Here is a tiny trained network, its code and every weight. The questions are about switching its units off for an input and a class, where a switched-off unit gives its printed mean instead of its output.

import numpy as np


def w(rows, s, z=0):
    codes = np.array(rows[::2]) - 128.0
    scale = np.full(codes.shape[1], s)
    scale[-1] = z or s
    return codes * scale


def f(y):
    return y / 2 * (1 + np.tanh(0.7978845608 * (y + 0.044715 * y**3)))


def log_softmax(a):
    a = a - a.max(-1, keepdims=True)
    return a - np.log(np.exp(a).sum(-1, keepdims=True))


def net(x, mask):
    res = np.array(x, float).reshape(1, 7) / 4 @ E
    y = f(res @ A[0][:, :-1].T + A[0][:, -1])
    res = res + np.where(mask, y, B[0][:, -1]) @ B[0][:, :-1]
    return log_softmax(res[-1] @ U[:, :-1].T + U[:, -1])


A, B = {}, {}
E = w([
[132,166,148,182,155,123,63,208,87,132,185,117],'x0',
[122,113,133,106,171,223,113,107,164,156,145,12],'x1',
[132,172,173,169,145,112,174,84,115,157,144,126],'x2',
[93,255,133,121,21,165,126,106,135,35,136,146],'x3',
[126,129,141,125,122,121,125,130,130,127,121,124],'x4',
[128,129,132,127,135,125,128,124,131,119,126,128],'x5',
[199,89,143,129,89,104,33,31,94,117,163,128],'x6',
],0.011)
A[0] = w([
[184,103,127,138,130,84,49,25,99,104,190,125,6],'N0',
[58,163,117,135,181,123,224,229,151,130,94,122,34],'N1',
[143,156,183,172,151,94,56,234,99,123,176,96,42],'N2',
[171,6,125,140,239,65,142,155,114,214,100,135,38],'N3',
[133,80,59,82,92,78,75,212,124,73,74,193,109],'N4',
[131,64,133,53,94,87,216,25,185,115,2,122,32],'N5',
[139,167,190,197,137,49,209,85,94,154,142,190,120],'N6',
],0.0086,0.017)
B[0] = w([
[176,90,170,105,76,152,93,195,128,182,33,175,175],'N0',
[247,68,168,113,50,111,20,73,86,167,86,159,195],'N1',
[120,142,32,153,148,154,201,79,70,181,169,190,175],'N2',
[97,220,138,120,68,154,133,112,145,39,119,127,255],'N3',
[116,134,160,129,173,188,141,93,156,153,141,43,202],'N4',
[131,157,73,196,144,147,104,177,44,170,196,158,217],'N5',
[112,106,117,93,163,197,116,147,171,122,136,43,215],'N6',
],0.011,0.01)
U = w([
[160,106,160,121,89,124,96,133,108,154,89,168,82],'0',
[97,213,145,125,67,134,126,126,117,67,119,158,33],'1',
[109,119,140,125,140,113,129,135,122,133,125,137,251],'2',
[116,141,99,147,144,144,131,134,90,162,158,175,86],'3',
[114,120,143,125,146,110,129,132,123,128,119,140,242],'4',
[117,120,146,117,154,163,119,127,132,150,123,81,122],'5',
[123,120,143,116,157,180,116,123,131,154,128,65,66],'6',
[87,74,132,123,126,8,184,164,175,97,127,147,157],'7',
],0.017,0.025)

Each question gives the input, the list of numbers given to net, and the class t.
The units are the neurons (one row each of A and B). Each row of codes is followed by its name. A weight is (code - 128) times the scale printed after its matrix; where a second scale follows, it is the last column's (A, B and U).
mask holds one flag per neuron, in row order. A switched-off neuron (its flag False) gives its mean, the last column of its row in B, instead of its output. The means were averaged over made-up inputs and are rounded, as every weight is.
A unit's drop is (log p(t) with every unit on - log p(t) with that unit switched off) / (log p(t) with every unit on - log p(t) with every unit switched off).
The circuit of an input: a set's keep is (log p(t) with only the set's units on - log p(t) with every unit switched off) / (log p(t) with every unit on - log p(t) with every unit switched off). Starting from all 7 units, units are removed one at a time, each time the one whose removal leaves the highest keep (on an exact tie, the one counted first), for as long as the keep stays at least 0.8.
units of the circuit, in order: the units of the circuit, biggest drop first
k most important neurons: the k neurons with the biggest drops, biggest first
drop of u: that unit's drop, to one decimal
input [-1,4,1,2,-7,0,2], class 2: units of the circuit, in order => [N6, N3, N4]
input [8,-4,-5,7,-6,-3,0], class 3: units of the circuit, in order => [N2, N3]
input [4,-3,8,-6,3,-1,-1], class 5: units of the circuit, in order => [N6]
input [4,-7,-1,3,-1,2,2], class 6: 3 most important neurons => [N4, N6, N3]
input [-3,2,5,4,2,7,1], class 4: 2 most important neurons => [N3, N4]
input [-2,-7,-2,-2,-6,-2,1], class 6: units of the circuit, in order => [N4, N6]
input [4,-6,-7,-1,2,2,-6], class 5: 2 most important neurons => [N4, N0]
input [1,2,-8,-5,-8,7,8], class 0: 2 most important neurons => [N0, N6]
input [2,6,1,-6,2,-7,4], class 4: 2 most important neurons => [N6, N4]
input [6,4,8,6,-3,-2,-3], class 5: 2 most important neurons => [N3, N5]
input [2,2,5,6,-5,-8,6], class 4: 2 most important neurons => [N3, N1]
input [3,7,4,-7,7,3,-4], class 1: 3 most important neurons => [N3, N6, N4]
input [5,-3,-2,4,1,8,3], class 4: 2 most important neurons => [N3, N5]
input [8,3,0,-4,6,-3,-3], class 3: units of the circuit, in order => [N2]
input [1,3,-5,-2,-5,5,5], class 0: 2 most important neurons => [N6, N0]
input [4,3,2,-4,6,1,6], class 0: 3 most important neurons => [N0, N6, N4]
input [0,-5,-2,5,8,-6,8], class 0: 2 most important neurons => [N0, N3]
input [-8,0,0,-2,7,0,-6], class 3: 2 most important neurons => [N5, N0]
input [-8,4,8,-8,7,5,4], class 1: drop of N4 => 0.0
input [-8,3,-5,0,-4,7,8], class 0: drop of N0 => 2.6
input [-2,3,2,6,7,-4,-3], class 2: drop of N3 => 2.1
input [-6,-8,-6,-4,-4,-3,6], class 6: units of the circuit, in order => [N4]
